Each row of numbers stands for one element and depends on some of the facts below. Use the named rows to name the rest.

Some facts about the elements:
α a <- k105 k186 k187 k205 k217 k230 k233 k26 k309 k334 k346 k38 k482 k509 k564 k572 k594 k598 k629 k639 k66 k725 k728 k741 k754 k815 k816 k825 k894 k901 k906
α f <- k118 k202 k206 k376 k387 k432 k597 k723 k827 k835 k896
α c <- k121 k132 k162 k273 k276 k431 k544 k577 k609 k671 k905 k958
α d <- k197 k198 k199 k225 k282 k349 k362 k397 k523 k535 k536 k56 k642 k692 k791 k8 k801 k802 k847 k930
α e <- k209 k277 k29 k323 k335 k384 k458 k777 k804 k88 k922
α b <- k213 k244 k311 k329 k331 k338 k345 k351 k381 k453 k580 k589 k604 k67 k674 k695 k762 k814 k817 k857 k867 k915 k916 k994
[k105 k867] β k499
[k105 k198] β k67
[k186] β k637
[k186 k597] β k629
[k198] β k473
[k198 k432] β k230
[k198] β k183
[k198 k564 k908] β k187
[k202 k323 k916] β k835
[k202] β k197
[k205] β k26
[k205 k282 k712] β k896
[k225 k56] β k814
[k233] β k642
[k233 k66 k801 k908] β k604
[k233 k292] β k994
[k276] β k847
[k277] β k309
[k277] β k425
[k282 k432] β k580
[k282 k906] β k321
[k282 k916] β k123
[k29 k380] β k118
[k292] β k311
[k323] β k922
[k331] β k206
[k345 k349 k973] β k360
[k346] β k509
[k346 k589 k801 k979] β k209
[k349 k594] β k915
[k349] β k376
[k362 k906] β k815
[k380 k617] β k245
[k380 k594] β k217
[k384] β k857
[k387] β k674
[k387] β k671
[k432] β k38
[k432 k589] β k279
[k441] β k825
[k441 k916] β k329
[k452 k712] β k741
[k452] β k273
[k453] β k695
[k458 k482 k804] β k901
[k458] β k201
[k458 k589] β k168
[k458] β k523
[k482 k894] β k335
[k482 k916] β k958
[k512 k594] β k100
[k52] β k213
[k52 k867] β k381
[k56 k589] β k132
[k56 k894] β k338
[k572] β k462
[k572] β k692
[k577] β k639
[k597 k894] β k609
[k617] β k598
[k66 k776 k8 k867] β k162
[k712 k894] β k397
[k712 k801] β k262
[k762 k979] β k777
[k776] β k827
[k791] β k334
[k791] β k351
[k8] β k728
[k8] β k244
[k801] β k497
[k802] β k725
[k804] β k13
[k816] β k199
[k905] β k544
[k905 k930] β k121
[k916] β k535

Known rows:
k512: [ 30  15   4  36 -15  14   0  27  14  39  39  13  -4 -10 -14 -10  -2  33
 -20  -8 -10  -1 -16 -38  30 -26   5 -26 -32   2  -1 -47  -8   6 -19   8
 -24 -27   5 -18 -14  -6   3 -31  12 -13 -35 -29  48 -31]
k346: [  4  31  14  22 -18  13   9  18  45  21 -24  32  -1   3 -14  -6  -1  51
 -43   5 -14  40   3 -29  26  -1 -25 -40 -26  16 -26 -55 -17  32  57  24
   4  14  10 -28 -12  27  22 -37   1 -21 -13 -36  49 -23]
k905: [ 32  15  14  36 -10   0  -9  14  28  31  30   0  -2 -11 -26   8   1  34
 -18   3 -18  45  -4 -29   8  -9 -21 -41 -36   1 -10 -34  -3  77  -8  12
   0   8   9 -17  -2  24   9 -32  21  -7   1  -4  34 -34]
k452: [ 23  15   7  33 -20  22  -3  33  11  41  24  -6  -4 -19 -12 -11 -13  37
 -22  -9 -13   4 -19 -40  35 -31   2 -32 -35   8   0 -41   1  35   2   3
   3  -4   4 -16 -14  -6 -14 -30  15  -7 -36 -40  43 -28]
k762: [ 17  24   6  25 -25  28 -20  22  51  23   4  38 -10  23  -9  -9  -8  19
 -34  16 -25  48   9 -25  36 -15 -17 -22 -24   7 -10 -37  -8  77  -2  30
  14   0  -2 -30  -5  13  13 -29   1 -35 -40 -27  43 -32]
k441: [ 21  15   9  32 -22  19   1  35   8  45  27   2   0 -21 -13 -13  -9  34
 -19  -7 -11   5 -15 -41  35 -30  -4 -33 -32  15  -1 -41  -3  35 -10   1
   9  -7   5 -17  -7  -2 -16 -31  19  -3 -36 -40  41 -27]
k384: [ 25  26  28  25 -15  15 -17   2  25  30  23  21   9 -21 -14  -6  -1  42
 -18   4 -20  52 -12 -15   1 -37 -30 -18 -29   4  -3 -31  12  12  20  11
  -7 -17   1 -34   3   9 -27 -25  26 -18 -33 -27  29 -30]
k217: [ 23  22   7  19 -12   8   1  16  14  27   1  44   8 -25 -28   3   5  45
 -35   7 -15  47   2 -11   6  10  11 -38 -27  -6 -13 -71 -25 -27  20  10
 -30   9   4 -15 -10   5  12 -32  10 -22 -22 -21  54 -39]
k741: [ 15  22  12  14 -17  17  -3  21  11  29 -17  19   6 -35 -25   3  -5  52
 -37   6 -19  50  -1 -13  14   8   7 -45 -30   0 -12 -63 -13  12  49   7
   5  33   2 -15 -10   7  -7 -31  14 -15 -24 -33  48 -34]
k162: [  9  29 -15  29  -1   2   9  13  11  32  12 -19  11 -42 -28 -20  -9   2
 -28   1 -12  34   1  -7   8 -23 -43  -5 -22 -23  -7 -45   9  84   8  24
   2  33  31 -11  -2  34 -33 -31  37   8  -2   5  30 -40]
k835: [ 47  20  19  24 -26  10 -17  13   7  39  21   1   6 -26 -19 -12  -8  49
 -27  17 -23  20  -4 -32   7 -25 -56 -26 -23  19 -14 -56 -14  33   6  -1
  41  37 -15  -1  21  11  -3 -32  24  -1 -51 -28  23 -42]
k244: [ 16  21  -3  17 -24  34 -24  25  22  31   8  29   1 -15 -19 -13 -10   8
 -31  18 -25  53  10  -5  23 -14  -1 -10 -23  -5  -1 -47  -7  58 -12  19
  12  21  -4 -17  -1   8 -20 -24  17 -25 -48 -21  38 -43]
k827: [ 43  27   2  26 -19  12 -11   7  14  32  17 -10   5 -24 -17 -19 -10  39
 -35  14 -23   9  -5 -22   5 -27 -56  -9 -19  -3 -15 -60 -10  16  21  11
  19  37  -5   1  11  13  -8 -30  21  -2 -49 -19  26 -45]
k499: [ 18  21  -6  29 -19  25  11  32   5  42  22  -4   4 -36 -17 -24 -14  24
 -31  -3 -10  -1 -11 -26  29 -31   5 -18 -26   4   2 -50  -2  17  -9   4
  -3   6  10  -9 -10   3 -35 -29  27   0 -35 -33  37 -34]
k334: [ 13  23  10  14 -17  16   0  23  10  29 -13  29   8 -36 -26  -2  -2  46
 -37   7 -16  51   2 -10  12   8   6 -41 -27   2 -15 -66 -17   1  37   7
   0  30   2 -14  -9  12  -6 -32  18 -13 -21 -30  47 -35]
k629: [ 13  22  14  14 -17  12   0  23   7  31 -11  31  10 -36 -27  -1  -1  46
 -35   9 -16  51   3 -14  13   6   0 -43 -27   8 -14 -65 -19   8  30   5
   4  27   4 -15  -2  12  -5 -32  18 -14 -25 -31  47 -34]
k245: [ 35  17  -4  34 -17  25  13  27  15  39  36  14   1 -19 -18 -13  -6  31
 -29   2 -12   1 -10 -28  21 -23  27 -24 -31   6   2 -53 -10 -13 -24   1
 -29 -13   3  -7 -17  -1 -13 -28  15 -12 -32 -31  41 -35]

Which element is each row?
No name comes twice in this set of rows, the named rows included.
[ 20  15   3  17 -26  36 -34  27  22  29  17  37   1 -14 -18 -10  -6  12
 -25  16 -24  56  13  -5  16 -16   4 -12 -25   1  -5 -47 -10  53 -15  14
   9  20  -9 -17  -8   4 -12 -23  11 -22 -46 -24  37 -42]	k67
[  3  27  -8  20 -11  11 -29  24   8  34   8  24  11 -19 -17 -19 -10  -9
 -21   3 -19  44   5 -12  34 -36 -50   8 -15 -22   0 -48   2  94  -3  33
  13  10  19 -31   3  -2 -16 -29  16 -22 -59 -15  48 -40]	k867
[ 23  17   7  17 -28  33 -28  28  20  33   8  32   2 -14 -19  -7 -10  17
 -29  19 -27  58  12 -10  23 -11   1 -24 -25   7  -2 -44  -9  65 -20  11
  22  21  -8 -19   1   5 -15 -24  17 -24 -48 -27  37 -41]	k329
[ 26  35  17  27 -22  32  10  -2  58  22   5  18   1  -3 -10 -15  -9  45
 -42  17 -23  46  -3 -12   2 -25 -14 -20 -26  13  -7 -31  10  -2  28  19
 -10  -9   0 -27  -1  34 -35 -23  24 -23 -19 -30  20 -28]	k777
[ 41  24   9  24 -22  17 -22  10  19  27  29 -13 -10 -15 -16 -21  -3  49
 -33  16 -26  15  -7 -24   7 -14 -40 -19 -23   0 -21 -59 -16   1  17   8
  23  28 -17   3  10  13  -2 -29  20   1 -43 -21  28 -45]	k376
[ 17  16   2  17 -26  40 -32  30  25  29  15  34   0 -10 -16 -12  -8  13
 -26  17 -24  56  14  -4  17 -15  -1 -11 -25   2  -7 -46 -10  54  -9  17
  12  22  -9 -17 -10   7 -10 -24   8 -21 -43 -24  35 -41]	k994
[ 16  23  10  16 -14  13   2  21  11  29 -10  33   9 -33 -27   0   0  45
 -36   8 -15  49   2 -10  11   7   7 -38 -28   0 -13 -68 -19  -7  31   8
 -11  24   3 -14  -9   9  -2 -31  15 -17 -23 -27  50 -36]	k598
[ 25  16   3  28 -24  33   4  35   7  42  18 -11  -2 -32 -16 -11 -16  38
 -31  -2 -16   4 -14 -29  30 -22  19 -35 -34  11   3 -45   0  22  -3  -5
  10  11   1  -6 -10   0 -33 -27  23  -3 -36 -42  36 -32]	k123
[ 20  14  20  20 -29  19 -39  31  12  38  12  37   6 -11 -18   0  -8  19
 -17  12 -25  61   5 -25  32 -21 -20 -28 -27  12  -2 -36  -6  95 -19  10
  38  13  -5 -28  10  -5  -3 -29  15 -26 -55 -32  41 -36]	k916
[ 46  19  23  28 -23   1 -26  11  10  39  28   2   6 -16 -15  -8  -5  50
 -20  10 -21  15 -10 -41  12 -32 -73 -27 -25  16 -16 -51 -12  46  11   4
  40  25 -11 -10  21   4  14 -35  17  -4 -53 -27  29 -38]	k202
[ 19  -3  23  15  -3  25 -35  15  26  49   7   7  -6  -3 -17 -20  16  42
  -3 -10 -16  32   3 -26  -1 -46 -13 -21 -28  -3 -18 -64  -8  32   7   4
   1  16   1 -29 -18  40   8 -20   2  -7 -24 -39  15 -34]	k198
[ 25  16   4  18 -27  38 -32  27  25  29   6  20  -4 -10 -16  -3 -13  21
 -30  16 -29  55   8  -9  23 -10  11 -24 -29  -4  -1 -42  -5  62  -1  13
  16  25  -9 -16  -6   0 -16 -22  10 -28 -48 -25  38 -41]	k580
[ 29  16  12  30 -17  12   2  20  24  33  22  -2   0 -26 -29   0  -5  33
 -26  13 -18  48   1 -20   4   0  -6 -44 -34  15  -9 -35  -5  71 -13   3
  19  27   5  -7   4  33 -15 -30  35   1   3  -9  23 -36]	k958

The same elements again, as new rows of numbers:
Known rows:
k276: [  4  -7 -35 -28  -4 -14   9  -2 -16  -4   1 -11  -4  11  25  -1  -3   2
  -1  -2   7  -2  -3  -5  -7   8  -6   1  -6   5  17  -5  61 -19  16  12]
k564: [ 14   3   0  40 -18 -45 -26  18 -38  12   4  -4  10  -1  -8  -2 -10  15
 -23   3  16  22  15 -12  -1  17   4  -1  14  51   0   8   4   8  11   3]
k908: [ 16  -3 -14 -55  -6  -8 -36  29  -7   1  -4 -50   5  -5  -4   9  -2  21
 -37 -25   7   3  13   4  -2  24  14  -3  -8  65  16  14 -10   4  -2  -4]
k458: [ 11  16  -9  11   8  22 -25  -1 -37  -8  -4   7  14  16  -5   0  -3  -6
  -9   9 -15  31  -4  15  -3  17  -3   0 -18   8   3   2  43 -13   1  -5]
k187: [  3  12   1  42 -13 -33 -13   6 -34  15  10   9  -2 -20 -14  -1  -4   8
 -16  15  15   5  13 -22   6   3   6   4  17  53   1   4 -23   5   2   1]
k381: [-15   3  19  53   0  10  -7   1  26  -1 -15   0 -13   1  19   4  10  -9
  -1  -6  11  -7  -1  12   4 -34  -4   8  -6  -5   3  -7 -17   4   4  -6]
k857: [-13   3  14  66  -2  13   1   2  20   0 -12   0 -11   2  19  -1  13  -5
  -3   2   9  -5   0   2   4 -33  -3   6 -10   2   3  -1 -26   6   5  -1]
k225: [ 12 -13   9   8  -3 -10  21  15  24  -2   8   1  11   5 -12   1   2  -7
 -28   0  -9  18  -3 -19 -14  16  -6  -8  -7 -12  -1  -2  29   7  -7  -2]
k351: [-14   4  15  65  -2  13   0   1  21  -1 -12  -1 -11   2  19   1  14  -5
  -2   3  10  -4   1   3   4 -33  -4   7 -11   3   4   0 -26   7   4   0]
k509: [-13   6   2  28  -2 -18   3  -8 -28   5   1  25   4 -12 -11  -9  -8   0
   8  10   5   2   6   6   4  -1   1   2  20 -15 -13  -3 -20  -5  -4   4]
k979: [-14 -14 -25 -58  10  27   6   0  -7 -21 -17 -24  21   7   4 -12  -4  14
  -2 -19  -5  10   8  45  -9  24  11  -9  -8 -45 -10  10 -19 -18 -23   6]
k100: [ -4  -4 -12 -53  -4  24   1 -11  13   4  17 -11  -3 -13   7   7  -3   8
  17 -15  -7 -12  -2  -2   8  -3   8  -9 -10 -21   1  10 -30  -5  -5  -7]
k741: [ -5   5   4  23  -4 -25   0  -7 -27   9   2  23   1  -9 -14  -8  -5  -2
   7  11   4  -4   3  -2   7   1   0   2  20 -13 -13  -2 -25   0   1   4]
k692: [  1  -4  17   4   1  -1  31   3  32   3  16   9  -4 -13 -17   2  11 -11
 -27  10  -4  -5  -4 -33  -5   4  -2  -1   0   4   0  -3  -3   1 -13  -4]
k994: [-13   5  16  64  -2   9  -4   5  19   0 -12  -5 -12   0  17   1  15  -3
 -11   1  14  -3   3   1   3 -31  -1   7  -9  17   6   0 -26   6   4  -2]
k901: [ -4   9  -8  46  -3 -24  -7   0 -38   7   0  31   4 -16 -17  -6 -15  -7
  14   9  -9   6   4   6   4  -8  -2   0  12 -11  -3  -6 -11   8   0   6]
k712: [ 16 -10 -15 -73   2   0 -11   9  -5  -1 -14 -27   7  14 -10  -3   2  10
  -7 -16 -12  -9  -3  19   1  24   4  -8  -6 -26  -2  12 -23   4   3   7]

Which element is each row?
No name comes twice in this set of rows, the named rows included.
[ 20 -17  26 -35  -2 -20  27   7  31   6   4  -8   3  22 -18  -2  20  -3
 -44   5   4  -3  -8 -34  -7  32  -6  -4   7 -24 -15   3   9   4   1   1]	k362
[  6 -16  29 -33   3 -18   1  17  45  -4  -2  -6   6   4  -8  11  -2 -14
 -37 -23  -1   7  -5   6 -12  16  -7   0   9 -13  -2 -19  50  -1  -9 -17]	k8
[ 11  -9 -16 -57  -1   6 -18  11   0  -2  -3 -28   9   4   0   4  -8  12
  -4 -23  -9  -1   2  21   0  16   7  -8  -9  -8   4  11  -9   2   0  -1]	k292
[-12   2   5  27 -14 -17   4 -15 -19  12  20  28   3 -12   4  -2 -10   3
  19   7   8   7   4 -13   8  -6   0  -2  17 -18 -14  -1 -11  -5   2  -4]	k217
[ 11 -13   5  10  -1  -8  22  17  18  -5   5   3  13   5 -12   0   2  -8
 -27   1 -12  21  -3 -18 -16  16  -5  -8  -9 -15   1  -1  30   7  -9   0]	k56
[ 21 -12  31  33   8   7  20   7  73  -9  46 -10  14   8 -10  -4 -12   3
 -24   4   5   0  -3  27 -14  13 -12  -4  -2   7   1   0  30   7  -1   4]	k349
[  5  -2 -10 -77   6  11   0  -4   4   5  -2 -16  -8  -5 -13   0   8   4
   1  -7  -8 -29  -5   3  10   9   7  -4  -1 -20  -2   9 -49   0  -3   3]	k321
[ -5   8   2  34  -6 -24  -3  -5 -30  10   5  22   1 -12 -13  -6  -7   1
   5  11   6   0   6  -4   6   0   1   2  19   2 -10  -2 -20   1   2   3]	k230
[ 13 -10 -17 -65   1   4 -15   8  -1  -2  -7 -26   8   9  -4   1  -5  10
   0 -20 -13  -5  -2  21   1  18   5  -9  -9 -23   0  10 -13   4   2   3]	k452
[  6  -3  -2  31 -11 -33 -14   4 -34   6  -1  17  15   7  -4  -6 -17   3
   7  -2  -2  20   5  12  -1  10  -4  -4  14 -23 -10  -1  13   6   8   4]	k186
[ -1   3  13  -2  -4 -30   4 -14 -25  14   0  21  -3   2 -18 -10   5   1
   0  13  11 -14   0  -9  11  10  -1   3  29 -23 -21   0 -33  -1   7   7]	k815
[ 19  16  -6   0   7  13 -30   2 -35  -3  -5   4  11  20  -9   1  -1  -7
 -12  11 -16  25  -6   9   0  19  -3   1 -15  13   5   2  41  -9   8  -5]	k323
[-15  -1 -20 -63   7 -13  -1  -6   6  -5  -7  -6 -18 -11  22   9  -3 -12
  -3 -17  13 -24  -5  15   0  -7  -4  13  11  16  19 -26  57 -28   6  -5]	k162
[-20  20  -1  -8  18  44   3 -20 -29 -13  -3  10   6   1  -5  -9  14  -4
 -14  21   3  15   2  11   0  13   6   8  -6  10 -10   2   2 -38 -21  -5]	k209
[ -1  -1 -11 -67   6  15 -13   0  10   1   0 -15  -4 -16  -5   7  -5   1
   7 -20 -12 -20  -3  17   8   1   7  -3  -5 -13   5   2 -27  -1  -8  -6]	k499

